Below is a small trained network, with its code and all its weights. Each question gives an input and a class and asks what happens when units are switched off, that is, made to give their printed mean instead of their output.

import numpy as np


def w(rows, s, z=0):
    codes = np.array(rows[::2]) - 128.0
    scale = np.full(codes.shape[1], s)
    scale[-1] = z or s
    return codes * scale


def norm(h):
    return h / np.sqrt((h * h).mean(-1, keepdims=True) + 1e-5)


def f(y):
    return y / 2 * (1 + np.tanh(0.7978845608 * (y + 0.044715 * y**3)))


def log_softmax(a):
    a = a - a.max(-1, keepdims=True)
    return a - np.log(np.exp(a).sum(-1, keepdims=True))


def net(x, mask):
    res = np.array(x, float).reshape(1, 8) / 4 @ E
    u = 0
    for l in range(4):
        y = f(norm(res) @ A[l][:, :-1].T + A[l][:, -1])
        res = res + np.where(mask[u : u + 8], y, B[l][:, -1]) @ B[l][:, :-1]
        u += 8
    return log_softmax(norm(res)[-1] @ U[:, :-1].T + U[:, -1])


A, B = {}, {}
E = w([
[128,127,128,127,126,130],'x0',
[183,214,96,177,84,195],'x1',
[115,32,19,114,105,202],'x2',
[76,116,132,248,150,126],'x3',
[125,128,132,128,123,127],'x4',
[129,130,128,128,129,127],'x5',
[130,128,129,127,128,128],'x6',
[153,137,76,134,173,95],'x7',
],0.013)
A[0] = w([
[123,152,152,175,106,172,166],'L0N0',
[116,109,83,130,181,253,13],'L0N1',
[213,134,36,185,218,58,79],'L0N2',
[107,176,142,34,71,125,91],'L0N3',
[68,99,94,128,101,66,2],'L0N4',
[112,36,18,93,119,208,188],'L0N5',
[48,30,157,46,221,55,236],'L0N6',
[179,134,118,205,81,118,49],'L0N7',
],0.006,0.0056)
B[0] = w([
[96,193,134,103,103,139,150],'L0N0',
[124,86,2,136,88,12,129],'L0N1',
[140,131,172,144,79,131,143],'L0N2',
[73,161,102,151,155,146,140],'L0N3',
[198,126,133,118,231,150,114],'L0N4',
[161,131,158,176,17,32,232],'L0N5',
[193,178,147,179,90,185,254],'L0N6',
[84,189,49,90,218,137,121],'L0N7',
],0.0079,0.0081)
A[1] = w([
[196,145,141,155,51,90,45],'L1N0',
[46,49,148,71,176,53,161],'L1N1',
[228,140,37,160,206,18,131],'L1N2',
[161,211,188,148,138,104,253],'L1N3',
[72,45,46,91,138,185,26],'L1N4',
[141,109,164,133,92,136,101],'L1N5',
[92,113,117,212,138,124,96],'L1N6',
[158,12,208,128,170,86,183],'L1N7',
],0.011,0.0051)
B[1] = w([
[85,129,79,111,190,129,185],'L1N0',
[229,220,88,194,134,222,145],'L1N1',
[61,126,230,121,26,190,189],'L1N2',
[110,72,36,137,68,114,255],'L1N3',
[175,111,113,159,104,95,137],'L1N4',
[83,144,144,145,74,112,150],'L1N5',
[128,43,144,21,192,175,172],'L1N6',
[102,252,16,135,90,175,199],'L1N7',
],0.011,0.0093)
A[2] = w([
[95,120,138,211,179,135,43],'L2N0',
[98,82,149,125,177,126,92],'L2N1',
[132,107,154,115,98,202,16],'L2N2',
[76,109,80,117,80,132,253],'L2N3',
[149,124,99,131,168,166,147],'L2N4',
[161,145,136,4,137,113,39],'L2N5',
[123,190,164,126,139,51,161],'L2N6',
[136,155,173,137,131,118,170],'L2N7',
],0.016,0.0044)
B[2] = w([
[162,2,107,82,219,238,137],'L2N0',
[70,159,111,88,143,130,127],'L2N1',
[137,149,153,159,98,97,144],'L2N2',
[113,173,185,110,228,54,252],'L2N3',
[114,175,111,42,95,99,131],'L2N4',
[54,49,158,113,163,235,146],'L2N5',
[245,25,61,143,94,64,135],'L2N6',
[197,34,158,148,39,138,125],'L2N7',
],0.0096,0.02)
A[3] = w([
[121,151,121,92,228,96,148],'L3N0',
[83,189,139,75,24,62,101],'L3N1',
[130,48,63,131,50,49,98],'L3N2',
[104,14,25,130,8,145,1],'L3N3',
[170,89,137,2,96,176,46],'L3N4',
[85,120,62,118,143,95,130],'L3N5',
[240,153,187,149,171,92,11],'L3N6',
[128,116,140,68,102,215,67],'L3N7',
],0.0086,0.0049)
B[3] = w([
[91,116,88,2,80,73,201],'L3N0',
[157,95,184,129,219,141,255],'L3N1',
[137,102,224,186,109,57,165],'L3N2',
[219,94,114,179,140,76,132],'L3N3',
[115,34,110,180,228,156,158],'L3N4',
[187,140,81,82,192,80,173],'L3N5',
[131,101,125,151,156,108,111],'L3N6',
[84,91,109,170,220,94,138],'L3N7',
],0.0083,0.0068)
U = w([
[216,42,100,194,96,23,152],'0',
[93,17,94,117,169,212,241],'1',
[183,228,52,171,115,179,77],'2',
[105,128,140,126,144,80,186],'3',
[103,126,139,120,127,85,177],'4',
[104,130,144,133,158,87,82],'5',
[107,125,150,125,141,89,92],'6',
[116,132,247,166,124,136,3],'7',
],0.014,0.0031)

Each question gives the input, the list of numbers given to net, and the class t.
The units are the neurons (one row each of A and B). Each row of codes is followed by its name. A weight is (code - 128) times the scale printed after its matrix; where a second scale follows, it is the last column's (A, B and U).
mask holds one flag per neuron, layer by layer. A switched-off neuron (its flag False) gives its mean, the last column of its row in B, instead of its output. The means were averaged over made-up inputs and are rounded, as every weight is.
A unit's drop is (log p(t) with every unit on - log p(t) with that unit switched off) / (log p(t) with every unit on - log p(t) with every unit switched off).
The circuit of an input: a set's keep is (log p(t) with only the set's units on - log p(t) with every unit switched off) / (log p(t) with every unit on - log p(t) with every unit switched off). Starting from the 12 units with the biggest drops (on a tie, the unit counted first), units are removed one at a time, each time the one whose removal leaves the highest keep (on an exact tie, the one counted first), for as long as the keep stays at least 0.8.
circuit, biggest first: the units of the circuit, biggest drop first
top k neurons: the k neurons with the biggest drops, biggest first
top k neurons in layer l: the k neurons of layer l with the biggest drops, biggest first
input [-7,-3,7,0,-1,6,4,6], class 0: circuit, biggest first -> [L1N4]
input [-8,-2,-6,8,-7,-5,7,8], class 1: top 3 neurons -> [L2N0, L0N5, L1N6]
input [5,3,6,-1,4,-8,-2,-2], class 4: top 4 neurons -> [L0N5, L1N3, L2N3, L1N0]
input [-3,6,0,8,5,-4,-3,-1], class 1: top 2 neurons -> [L2N0, L1N7]
input [0,3,7,3,-2,-7,-6,-8], class 7: top 3 neurons -> [L1N3, L2N3, L0N5]
input [-4,-8,-6,0,-4,0,6,-2], class 2: top 3 neurons -> [L1N7, L1N1, L0N5]
input [7,-1,-4,-7,4,6,-3,1], class 1: top 3 neurons -> [L2N5, L0N5, L1N7]
input [4,-8,0,2,6,-2,6,-7], class 2: circuit, biggest first -> [L1N7, L1N1]
input [8,-8,-7,6,-4,-3,7,-4], class 2: circuit, biggest first -> [L1N1, L1N7, L2N3]
input [-7,7,5,1,1,3,-1,-8], class 7: circuit, biggest first -> [L1N7, L1N3]
input [-7,3,6,1,-2,7,2,7], class 4: top 4 neurons in layer 1 -> [L1N3, L1N0, L1N1, L1N2]
input [1,-5,5,-1,-3,4,-7,-1], class 3: top 2 neurons -> [L0N6, L0N5]
input [-6,2,4,5,-2,0,7,-7], class 3: top 2 neurons in layer 0 -> [L0N6, L0N1]
input [-4,-8,3,-2,8,7,2,6], class 2: top 2 neurons -> [L1N7, L1N1]
input [4,-7,3,-3,7,-2,-5,7], class 2: circuit, biggest first -> [L1N1]
input [4,3,6,3,-3,-7,-3,2], class 4: circuit, biggest first -> [L1N3, L0N5, L0N6]
input [-2,-5,6,-6,1,-1,8,-3], class 3: top 3 neurons in layer 0 -> [L0N5, L0N6, L0N0]
input [2,7,8,-7,3,-3,-8,-8], class 0: circuit, biggest first -> [L1N7, L0N5, L3N3]
input [2,3,6,-6,3,1,-6,7], class 7: top 3 neurons -> [L1N2, L1N3, L1N6]
input [4,-3,-4,3,1,2,5,8], class 7: circuit, biggest first -> [L1N2]
input [-8,1,-4,8,-7,6,2,-4], class 1: circuit, biggest first -> [L2N0, L0N5]
